Below is a small trained network, with its code and all its weights. Each question gives an input and a target symbol and asks what happens when units are switched off, that is, made to give their printed mean instead of their output.

import numpy as np


def w(rows, s, z=0):
    codes = np.array(rows[::2]) - 128.0
    scale = np.full(codes.shape[1], s)
    scale[-1] = z or s
    return codes * scale


def norm(h):
    return h / np.sqrt((h * h).mean(-1, keepdims=True) + 1e-5)


def softmax(a):
    e = np.exp(a - a.max(-1, keepdims=True))
    return e / e.sum(-1, keepdims=True)


def log_softmax(a):
    a = a - a.max(-1, keepdims=True)
    return a - np.log(np.exp(a).sum(-1, keepdims=True))


def net(x, mask):
    ids = ['ΓΠζθμσφψ'.index(c) for c in x.split()]
    T = len(ids)
    res = E[ids] + P[:T]
    u = 0
    for l in range(2):
        r = norm(res)
        for j in range(3):
            rows = slice(2 * j, 2 * j + 2)
            q, k, v = (r @ M[l][rows].T for M in (Q, K, V))
            z = softmax(np.where(np.tri(T) > 0, q @ k.T / 2**0.5, -1e9)) @ v
            o = O[l][rows]
            res = res + np.where(mask[u + j], z, o[:, -1]) @ o[:, :-1]
        u += 3
    return log_softmax(norm(res)[-1] @ U[:, :-1].T + U[:, -1])


Q, K, V, O = {}, {}, {}, {}
E = w([
[70,112,118,117],'Γ',
[155,137,84,108],'Π',
[100,187,82,120],'ζ',
[74,81,168,132],'θ',
[151,252,92,154],'μ',
[140,141,97,172],'σ',
[94,127,126,93],'φ',
[191,165,152,125],'ψ',
],0.019)
P = w([
[138,4,227,178],'0',
[167,81,237,212],'1',
[104,67,239,150],'2',
[104,79,231,150],'3',
[126,57,192,121],'4',
[124,65,151,140],'5',
[141,73,148,118],'6',
[138,47,146,123],'7',
[152,41,152,140],'8',
],0.0026)
Q[0] = w([
[159,156,27,134],'0.h0',
[131,93,66,190],'0.h0',
[224,158,165,244],'0.h1',
[146,253,155,255],'0.h1',
[13,87,209,125],'0.h2',
[130,73,165,191],'0.h2',
],0.0077)
K[0] = w([
[109,164,179,133],'0.h0',
[98,154,156,124],'0.h0',
[205,115,83,113],'0.h1',
[254,91,73,99],'0.h1',
[179,141,51,133],'0.h2',
[138,146,29,85],'0.h2',
],0.0092)
V[0] = w([
[113,131,178,174],'0.h0',
[158,33,71,66],'0.h0',
[137,29,126,2],'0.h1',
[229,58,60,123],'0.h1',
[193,73,199,52],'0.h2',
[48,157,192,124],'0.h2',
],0.0052)
O[0] = w([
[132,131,121,79,92],'0.h0',
[158,172,202,233,26],'0.h0',
[88,62,191,147,208],'0.h1',
[28,133,193,124,152],'0.h1',
[85,170,134,48,2],'0.h2',
[161,3,113,176,118],'0.h2',
],0.0054,0.00087)
Q[1] = w([
[146,75,200,112],'1.h0',
[193,118,255,107],'1.h0',
[119,113,200,203],'1.h1',
[110,55,135,51],'1.h1',
[93,49,98,140],'1.h2',
[202,96,59,208],'1.h2',
],0.0086)
K[1] = w([
[127,96,144,75],'1.h0',
[152,160,170,109],'1.h0',
[109,84,83,155],'1.h1',
[2,97,172,145],'1.h1',
[128,64,127,127],'1.h2',
[40,68,160,114],'1.h2',
],0.0098)
V[1] = w([
[146,134,3,166],'1.h0',
[194,73,183,70],'1.h0',
[149,193,32,186],'1.h1',
[141,237,207,197],'1.h1',
[76,194,174,50],'1.h2',
[103,177,200,133],'1.h2',
],0.0058)
O[1] = w([
[87,73,184,58,194],'1.h0',
[130,230,157,85,6],'1.h0',
[53,82,147,170,165],'1.h1',
[166,43,143,204,202],'1.h1',
[168,3,33,121,160],'1.h2',
[124,54,168,168,163],'1.h2',
],0.0062,0.0017)
U = w([
[147,208,112,190,68],'Γ',
[142,60,155,244,127],'Π',
[81,140,148,97,46],'ζ',
[143,176,160,68,193],'θ',
[81,129,97,120,69],'μ',
[120,80,236,114,253],'σ',
[212,165,199,140,154],'φ',
[190,84,122,117,184],'ψ',
],0.011,0.0015)

Each question gives the input, a string of symbols that net reads in full, and the target symbol t.
The units are the heads (2 rows each of Q, K, V and O). Each row of codes is followed by its name. A weight is (code - 128) times the scale printed after its matrix; where a second scale follows, it is the last column's (O and U).
mask holds one flag per head, layer by layer. A switched-off head (its flag False) gives its mean, the last column of its rows in O, instead of its output. The means were averaged over made-up inputs and are rounded, as every weight is.
A unit's drop is (log p(t) with every unit on - log p(t) with that unit switched off) / (log p(t) with every unit on - log p(t) with every unit switched off).
The circuit of an input: a set's keep is (log p(t) with only the set's units on - log p(t) with every unit switched off) / (log p(t) with every unit on - log p(t) with every unit switched off). Starting from all 6 units, units are removed one at a time, each time the one whose removal leaves the highest keep (on an exact tie, the one counted first), for as long as the keep stays at least 0.8.
circuit, biggest first: the units of the circuit, biggest drop first
most important unit: the unit with the biggest drop
which heads matter: for each layer, one digit per head in row order, 1 if its drop is at least 0.15 and else 0, layers parted by /
drop when u is switched off: that unit's drop, to one decimal
input Π θ Γ, target Π: circuit, biggest first : [0.h0 0.h1 1.h0]
input ζ ζ σ σ ψ Π Γ Π φ, target θ: circuit, biggest first : [1.h1 1.h2]
input θ Γ μ φ, target θ: circuit, biggest first : [1.h1 1.h0]
input Π Π θ Γ Π, target Π: circuit, biggest first : [0.h0 0.h2 1.h2]
input Π θ μ, target Π: which heads matter : 001 / 011
input θ σ Π, target θ: circuit, biggest first : [1.h1 1.h2 1.h0]
input Γ Γ θ θ Π Π, target θ: circuit, biggest first : [1.h1 1.h2 0.h2]
input Π σ σ Γ φ, target Π: which heads matter : 111 / 100
input Π Π φ Π, target Π: which heads matter : 100 / 000
input Π θ θ ζ, target Π: most important unit : 0.h2
input θ Π Γ, target θ: circuit, biggest first : [1.h1 1.h2]
input Π θ Γ φ ψ, target Π: drop when 1.h2 is switched off : 0.4
input Π Γ φ, target Π: drop when 1.h0 is switched off : 0.2
input Π Γ θ φ ψ, target Π: drop when 0.h0 is switched off : 0.6
input Π Γ μ, target Π: drop when 1.h1 is switched off : 0.1
